Below are the code and all the weights of a small trained network. Each question names an input and a class and asks about switching units off, where a switched-off unit gives its printed mean instead of its output.

import numpy as np


def w(rows, s, z=0):
    codes = np.array(rows[::2]) - 128.0
    scale = np.full(codes.shape[1], s)
    scale[-1] = z or s
    return codes * scale


def norm(h):
    return h / np.sqrt((h * h).mean(-1, keepdims=True) + 1e-5)


def f(y):
    return y / 2 * (1 + np.tanh(0.7978845608 * (y + 0.044715 * y**3)))


def log_softmax(a):
    a = a - a.max(-1, keepdims=True)
    return a - np.log(np.exp(a).sum(-1, keepdims=True))


def net(x, mask):
    res = np.array(x, float).reshape(1, 4) / 4 @ E
    u = 0
    for l in range(3):
        y = f(norm(res) @ A[l][:, :-1].T + A[l][:, -1])
        res = res + np.where(mask[u : u + 7], y, B[l][:, -1]) @ B[l][:, :-1]
        u += 7
    return log_softmax(norm(res)[-1] @ U[:, :-1].T + U[:, -1])


A, B = {}, {}
E = w([
[28,214,126,56,103,104],'x0',
[114,147,41,165,155,139],'x1',
[108,60,110,75,143,88],'x2',
[94,84,104,192,2,56],'x3',
],0.0032)
A[0] = w([
[109,165,25,173,165,139,119],'L0N1',
[136,218,191,215,125,156,13],'L0N2',
[117,56,105,67,162,87,95],'L0N3',
[147,158,254,93,88,85,238],'L0N4',
[180,120,232,73,80,144,117],'L0N5',
[183,101,139,89,169,199,74],'L0N6',
[148,174,149,75,181,156,3],'L0N7',
],0.0063,0.0013)
B[0] = w([
[57,66,103,225,224,84,207],'L0N1',
[211,124,23,51,140,2,201],'L0N2',
[230,228,57,173,131,73,172],'L0N3',
[106,102,83,211,191,140,251],'L0N4',
[46,149,25,201,217,81,212],'L0N5',
[133,93,97,145,65,177,218],'L0N6',
[76,45,98,76,130,151,199],'L0N7',
],0.0049,0.0025)
A[1] = w([
[33,102,109,2,104,43,106],'L1N1',
[189,191,131,73,239,194,145],'L1N2',
[72,192,191,105,112,119,112],'L1N3',
[101,142,129,195,22,81,216],'L1N4',
[193,118,6,143,148,109,251],'L1N5',
[165,116,118,64,134,51,41],'L1N6',
[90,128,141,105,121,130,134],'L1N7',
],0.0046,0.0011)
B[1] = w([
[172,157,156,178,160,173,173],'L1N1',
[108,103,29,97,98,70,175],'L1N2',
[253,133,87,182,128,202,121],'L1N3',
[115,109,101,65,123,152,191],'L1N4',
[114,188,230,93,128,118,255],'L1N5',
[190,185,102,149,157,93,124],'L1N6',
[147,121,128,152,123,162,124],'L1N7',
],0.0058,0.0043)
A[2] = w([
[201,186,121,104,135,38,94],'L2N1',
[104,152,102,65,176,242,253],'L2N2',
[84,154,254,94,140,142,147],'L2N3',
[109,201,86,116,149,166,155],'L2N4',
[80,209,111,153,139,158,114],'L2N5',
[133,151,101,173,31,71,149],'L2N6',
[199,61,218,160,142,140,104],'L2N7',
],0.0066,0.002)
B[2] = w([
[215,211,98,63,215,89,197],'L2N1',
[124,112,144,154,12,109,253],'L2N2',
[118,37,254,166,36,115,121],'L2N3',
[193,101,149,107,91,154,212],'L2N4',
[203,128,215,210,156,156,201],'L2N5',
[148,105,68,32,169,166,202],'L2N6',
[165,249,139,203,63,231,172],'L2N7',
],0.0046,0.0035)
U = w([
[70,32,20,11,46,153,166],'0',
[214,228,81,67,225,69,143],'1',
[182,177,165,204,67,213,161],'2',
[1,104,93,225,241,103,141],'3',
[84,121,240,114,122,85,83],'4',
[64,102,226,54,147,105,2],'5',
],0.0074,0.0057)

Each question gives the input, the list of numbers given to net, and the class t.
The units are the neurons (one row each of A and B). Each row of codes is followed by its name. A weight is (code - 128) times the scale printed after its matrix; where a second scale follows, it is the last column's (A, B and U).
mask holds one flag per neuron, layer by layer. A switched-off neuron (its flag False) gives its mean, the last column of its row in B, instead of its output. The means were averaged over made-up inputs and are rounded, as every weight is.
A unit's drop is (log p(t) with every unit on - log p(t) with that unit switched off) / (log p(t) with every unit on - log p(t) with every unit switched off).
The circuit of an input: a set's keep is (log p(t) with only the set's units on - log p(t) with every unit switched off) / (log p(t) with every unit on - log p(t) with every unit switched off). Starting from the 12 units with the biggest drops (on a tie, the unit counted first), units are removed one at a time, each time the one whose removal leaves the highest keep (on an exact tie, the one counted first), for as long as the keep stays at least 0.8.
units of the circuit, in order: the units of the circuit, biggest drop first
k most important neurons: the k neurons with the biggest drops, biggest first
k most important neurons of layer l: the k neurons of layer l with the biggest drops, biggest first
input [7,-7,-3,-5], class 2: 3 most important neurons	(L0N1, L2N2, L2N5)
input [-8,7,8,5], class 1: units of the circuit, in order	(L0N3, L0N4, L1N5, L2N2)
input [5,6,4,-6], class 0: most important neuron	(L0N5)
input [-4,-8,7,0], class 3: 2 most important neurons of layer 2	(L2N4, L2N6)
input [8,-7,1,7], class 2: 4 most important neurons of layer 1	(L1N1, L1N2, L1N3, L1N7)
input [5,5,-1,-1], class 2: units of the circuit, in order	(L2N5, L2N2)
input [-2,-7,-4,-4], class 3: 2 most important neurons of layer 0	(L0N5, L0N4)
input [-3,-8,4,-7], class 3: 2 most important neurons	(L0N5, L0N4)
input [-5,-1,7,3], class 1: units of the circuit, in order	(L0N3, L2N1)
input [2,7,3,0], class 3: 2 most important neurons	(L0N1, L0N2)
input [8,7,3,-7], class 2: 4 most important neurons of layer 1	(L1N1, L1N4, L1N3, L1N7)
input [-5,-7,-4,-6], class 3: units of the circuit, in order	(L0N5, L0N4)
input [3,-5,7,-7], class 0: 2 most important neurons of layer 0	(L0N2, L0N7)
input [-6,-1,4,1], class 2: units of the circuit, in order	(L2N7)
input [-5,4,0,5], class 0: 3 most important neurons of layer 1	(L1N1, L1N4, L1N3)
input [-3,-1,-1,4], class 0: 2 most important neurons	(L1N5, L1N1)
input [2,-4,2,-4], class 0: 2 most important neurons	(L0N7, L0N1)
input [-7,-6,-8,4], class 1: 2 most important neurons of layer 0	(L0N2, L0N5)
input [-5,4,3,-1], class 2: 2 most important neurons	(L0N2, L2N7)
input [-2,2,6,2], class 1: units of the circuit, in order	(L0N3)
input [-6,5,-2,-6], class 0: 3 most important neurons of layer 1	(L1N2, L1N1, L1N3)
